[ -7  -5  -3 -24 -19  31   3   7  29  -2 -27  18 -59  31  12  -4 -45  16
  29   8 -24 -34 -15 -46  13  34   6 -11 -39  -3 -23 -25]
9
[ 17  -1 -34   6  -7  15   5   0  53 -27   1 -10  61  12  20  -7   6 -15
  -7 -16 -18 -35 -37 -12 -17 -63 -24  41 -45   3  46 -43]
4
[ -3  13  22  10  -3   7 -14 -22  15  -3  -4  18   7 -19  14  -1   1   2
  -4  22   0  16 -10   8  -4  27 -11 -29  34   5 -20 -12]
6
[ 61  -5 -37 -14  20  13 -18  24  10   6   8  -9 -30 -15 -61  21  14 -20
 -25 -25   6  25  36  13  15 -42  45   7 -15  34  -4   2]
9
[  8   5  18   6  18  28 -31  10   4  17  -3  10  -3  -4  11  18  -8  16
   0  12 -21 -15   1  -3   0 -27  -8 -10  -1 -12 -19 -23]
8
[-17 -21  -9  17 -36  62  47 -23 -34 -11   9 -36  51  21 114 -41  15   6
  -1  40 -36   6 -25 -20   8  24 -20  37 -21  -3  42 -15]
7
[ 11   5  10  14   9   9 -42  10   1  18  -1  21   2  -5  24  -5 -11  27
   0  15  -7  19 -23 -19 -10  29 -17  -2   2  33   2 -17]
3
[ 12   8  30   7   4 -12 -39  -1  35 -31 -18  -6 -15   9 -26   3  17   0
 -11  11 -31 -29  12 -21 -23  -8  27  -6 -22 -24  11  17]
8
[ -4   4  -2 -25  28   4   7 -34 -22 -25 -26  18  41 -12 -16  45 -54  20
   9 -36  36 -52  21   6 -12   6  21  17  -2 -33 -28   2]
0
[ -2   0   2  -9  58  28  28  12 -20 -40 -20  24 -22 -12 -11  39 -13  37
  -6 -21   2 -18 -22 -10  -7  14 -11  56   7 -32 -57 -21]
10
[-49   6  16   9   1 -25  -5   2 -34 -22   4   8 -39  -3   0  22  -5  21
  36  35 -22  22   9  32 -16  31  -8 -17  26 -28 -39  27]
5
[ 30  22  -1  13 -24  51 -26  40  34  -9  32 -19  -6   1  -9  -3  29  17
  -7  12   7  -1 -33  33   1 -13  10 -10 -42  25 -32  17]
8
[-11  -3 -16  38 -21  10  47 -10   9   7  12  -9  46  14  32 -34   0  -6
  30 -11   3  36 -37 -13  -5 -17 -17  15  35  14  26 -45]
11
[ 29 -10 -22  34 -50  28 -42 -26  54 -15   6  -4   4 -25 -36   6  40  -5
 -28  26   3  12  25  31  23  26   7 -20  -8  12  23   6]
6
[  5  10  -2   6  -5 -15 -32  17  34  14   5  22 -15  -6 -11  10  -6   9
  16   6   0  10  -7  18  -3  14 -25  -5  18 -13 -10  -8]
0
[ 19 -11  -3  -7  55  14  -4   9  -4   1  13   1 -23 -12 -43  51 -18  -2
 -32 -52  16 -31  20  16  11 -25  29  20 -35 -21   2  -7]
3
[ 14  -1   4  10  30 -20 -37   2  15  -6 -13   5   3 -23 -19 -16 -23   4
 -18 -28 -10  10 -15 -14 -23   0   1  12  -5  -1  -1   9]
5
[ -2 -15  -8  23  21 -46 -34  22  15  23  -9  14 -40  -7  19  -5   6   1
  10  21 -59 -14   5 -42  27  25   8 -16  -4 -20  -3  -9]
5
[ 22 -13  -7   9 -49  96 -32  -7  45  17 -15  19 -50 -23  47 -23 -20  20
  -8   4 -34   5 -49 -31   4  18 -22 -20 -49  40   5 -48]
6
[ 25  16  -4  29 -32 -10  67 -19 -57   6   5  -3  50   4  30  -7 -10  17
   2 -12  -9 -16 -31 -43 -54  18 -36  34 -11 -21   4  20]
10
[-12  13  -2   6  18   3 -31  -2  14 -17  20   7  13  -8   9  30  -3  12
  12  14   2   3 -15  29 -14 -10  17  -8  -7  13   5 -29]
3
[  7   1  19 -18  29  17  -4  11  16 -54   6  -4  -9  10 -16   8  23  22
 -19   4   1 -11   7  14  -4  -8   6   0 -17  10  12  16]
7
[-23   3   5 -29 -20   5  -7 -22 -58  30 -10  -7 -11 -15  -9  10 -33 -15
  34  -5  23 -17  -3  13 -33  34  13   9 -18 -25 -41  22]
10
[  7  -1  37  -8 -37  14 -93 -42  20  -7 -42  24 -12 -43 -56 -24 -23  -7
 -25   4  19  16  26   5 -18  16   6 -19 -17  21 -28  29]
5
[ 17  -4   3  20 -17  13 -26  -3  21  15  12   1  13 -30  12 -12  10  -3
 -10  18 -13   5 -20   6  11  -1  -8 -27  21  20  -2 -17]
11
[ 31   2 -19  34 -30  29   6   7   8   3   8 -34  19   6  32  -5  10 -13
 -11   2 -62  -9 -18 -14 -17 -35   2  36 -38 -33  24 -14]
8
[ 19 -16 -10  12  10  -4  18   5  17  31  23  -6 -39   4   2   0  -3 -10
  -7  -8 -24 -21 -27 -53 -23  19 -43  10 -23 -19  39  16]
9
[ 13   8  -2   3  13 -23 -19  12   7  26   5  -2  27  -5  27 -12 -21   8
  -4   1 -10 -16 -16  14   2  -5  18 -31   4  -7   3 -33]
10
[ 27   4   7  -9 -42  -4  52  30  -1  -2 -10  -1  16  34  -2 -48   9  -8
 -27  -9  30  15  32   0  37  20   8  15  15   6 -21  27]
0
[  7   5   5   8  30  -7 -46   3  24  -4   0 -18  19  -1  14  -1  -5 -13
 -10   0   0  -2  -7  21  -7 -29  17 -18   7   0  33  -4]
2
[-10   7  -5  28  45   4  12  13 -59   8  20  -7  -1   1  30  28  31  29
  33  14  13  30  -8  39 -11 -30  29 -25  12  32   2 -17]
10
[  7   2  -5  41  11  38 -44 -21   1 -20 -26  15   4  -8   2  41  20  34
  24  13 -17 -12 -14  -2  -9 -19 -16  10 -36  12  -1 -21]
4
[ -3   5  -9 -28  -7  -9  16 -22  18   2  -2  10   5  -9  24 -16 -10 -29
  15 -10   2   1   3 -35  -4   2  51 -24   6  20  -4 -34]
6
[ -5   8   4   0   7  -4 -47   0   8  32  20  -2  11 -21  20   0 -18 -16
  10  -1   3  12 -45  12 -13   1  -8 -10 -14   1  10  -8]
1
[ -9 -30 -21 -14 -26  22  -1   7  35   1  15 -18 -22  12  14 -26   9 -19
 -12  41 -14  14  -1  -5   7  35 -32  15   9   0  39   6]
9
[  8  11  12  -4  18  -6 -19  15  -5  30  21  -1   1   6  25   3  -9   8
  15   2 -19  -9 -11   9  -3 -12  -9 -28 -11  -3   5 -13]
7
[ 10   3 -17  18  -1 -18  42   2 -18  13  16  22 -34  17 -44  47  -9  24
  27   6   3  20  54   3  24  28  -3 -19  42 -30 -31   4]
9
[ -2  12   8  21  53 -31  12  57 -72  38  -3 -20 -63  31  13  24  -5   9
  50 -30 -53  11 -36   6 -44 -21 -28  16 -13 -26  -4  20]
4
[ 10  14  20  15 -29 -30  -1   4  -7  56   2  13  -8   9  34 -10   6 -36
  12  10 -28  26  35  20  13 -68  16 -41  18 -10  14 -43]
0
[ 28  11 -14 -14 -48  13  13  38  42 -56  -7 -11  -8  39 -23 -13  23  -6
 -21  14   0 -31   7  -3  16  -3   4  18 -32   8  -7  38]
2
[  9  -1   0 -16  21  35  10  12  -5 -37   7  10 -11  -7  -1  41  59 -19
  -6  25 -26 -44  -9 -47 -37 -64 -35  63 -32   5  -6   7]
8
[ -2   7   4   1 -20  -6 -21   8 -11   6   3  -7  14  10  17  -1 -14  -3
   5  14 -12  -1 -17  20  -1   3  -8 -10 -18  -4  13  12]
1
[ -1   3  30 -20  16  21 -36  -3  -1 -14  -7  19 -13 -19  14   6  -4   2
 -17  11   1  14  -9   5   5 -14  16 -20  -6  23  -9 -12]
1
[  7  13  16   2 -42  29 -31  -3  57 -77 -17  -4  -5  16   1  -6  40  -8
 -23  32 -11 -23 -11  17  22 -38  54 -21 -76  32  20  -8]
1
[ 14  -1  12  27   7   3 -34   0   9  27 -17   7   9 -15   4 -26  -5   2
  10  -3  -5  24 -28 -17   6   9  -4 -13  29  29  -9 -25]
11
[-34  29  30  -8  -4  -9  14  13 -47  12  15  22   4  24  37  12 -13  23
  43  34  13  -8 -34  -5 -29  36 -37  -9   5  18 -42  15]
3
[ -6   6   6  52   0 -13 -18 -11 -37 -11 -21 -12  18   1  -6   5  33 -19
   3  22 -27  36  13  33 -11 -45 -12  30   1  -8   1  11]
5
[  9   8   7   0   4   4  -5   7 -18  18  -3   1  -2  -7  26  -2   1 -10
  -4  13 -22  11 -15   9 -14   1 -22 -14  18  11  -6  -3]
6
[-22   1  -4   2 -35   0 -19  -2  20  26 -21  -7 -25  21 -25 -14 -13 -33
  46 -15   1  18   3  12   4   2   4  23 -18 -31 -18 -20]
4
[-10 -12 -27  24  19 -10  30  41 -33   5  12  -1 -50  22 -17  -3  39   8
  40 -11   6  51   4 -17  -2  -7   4  23  -6  38   0  24]
5
[ -8   7  -4  -1 -74  47 -47 -52  23 -22 -13  24  35 -21   1 -15  -9  24
  27  27  43  48   3  19 -35  26  -7  -7  10  48   8  -2]
0
[  6 -11   0  15 -34  39  43 -11  -1   9 -17 -15 -43   4   3 -30  19 -46
  -2 -25 -14  13 -35 -50 -26  17 -30  66 -36 -13  10  13]
6
[ 22  -9  -9   9 -15  13  -9 -24  34 -32  -9  12  27 -21  13   5   9  -2
 -34   7 -19  20  32  12   3 -38   9  14  22  -9  40 -39]
0
[ 18  -8  -3  39 -50  30 -17 -27  19  14 -13 -50  45  10  31 -61   7 -25
 -14 -18   3  14 -19   8   3  -5  34   5 -57   9  47  -3]
4
[ 23  -9   0  -4   4   4  -9  15  -8 -12 -15  -9  -5   4  20 -27  32   3
  -7   0 -16   3 -12 -45 -16   7   9  13 -27  41  18  21]
4
[-19  -8  13 -27  -5   2  -4 -10  15 -20  -1  31 -14  -2   0  14  12  11
   8  28   3 -14  35  -9  13   2  -2 -28  15   6 -12 -14]
4
[ 42  14  -3  31  -4  20 -37  29  58 -12 -20  29 -33 -12  21   4   7  24
 -11   7 -55   8 -30 -10  16 -13  -8  12 -12  -7 -15 -52]
0
[-36  13   8  17  10 -27 -17  -5  40 -29  31  14 -57 -23   4  14  42 -10
  35  25 -16   4 -20 -10 -10  -9  45 -36 -25   2 -18  -8]
5
[  3  -9 -43   5 -15 -22  79 -11   4  -8  19 -30  23  30  14  -4  17 -45
   9 -29 -10  -3  32  -3   7 -50  59  -6 -11  -6  63 -28]
6
[ 19 -12  16  33   9  21 -22  19  61  -2 -13  -2 -49   0 -56 -26  -7 -10
 -37 -52   4 -14 -27  -8   9 -13 -19  25 -63 -20   4  11]
5
[  1   0   8  15 -30   3 -20 -21 -32  63 -24  -1  37   7 -41 -15  11 -43
  16  -1  61  -9  12   7  -1  -9 -27  29 -22   6 -17  14]
10
[-11   0   9  -8  72  -1 -45  52  13   5  16  22 -32  10 -11  39  51  34
  28  45  17 -30  14  -6  34   2  15 -39  12  37 -38   3]
8
[ 18 -12 -12  33 -16 -42 -15  -5  13   9  18   8 -37 -41 -30  -3  38 -20
 -15  10 -35  37  28 -34   1  32   5  15  16 -28  -3  26]
5
[ -5 -22 -35 -24 -41   4  28 -21  22  -7   2  15  14   8  14  -4 -26   9
  16 -10  17   2  58  -9  25   6  50 -22  12   0  37 -33]
0
[ -8   5  -1   9   5  -9  38  13  -4 -11 -25 -21   7  30  18 -38   7 -31
  15 -28   5  36 -15  -6  -8  -4  21  64   6 -16   6  -7]
0
[  1  11  -5   3  50 -63 -34  22  -4   5  13  -3   2 -13 -20  18 -17   2
  10 -16 -15 -19  -8  16 -23 -17  15 -24  -6  -9  -3  22]
5
[ 20 -15 -28   5   0   7 -21  -7  15   6  -3 -18  12  -2  16  -9  -8  -7
 -12  20 -24  16  10   0  11  13  19  -1   8   5  27 -15]
9
[-49  -1  -7 -44  -6   8  16   1  14 -31  20 -10 -20  13  42  -5   2 -30
  39   6   4 -14 -43 -15 -17 -12  42   2 -49  14  20 -13]
1
[ 23   6  -4   2 -17  18  -2 -12  12  14   4   9  34   1   1 -12  -4   1
   3  -6   5   7  10 -16  12  -2  -9  12  -8   3  -5 -21]
7
[ -8 -10   2 -25 -36   7  39 -11 -24  11  -3  17 -43   3 -64   6  -4 -19
   8 -20  37  35  66  17   1 -10  14  11  21 -19 -20  -2]
10
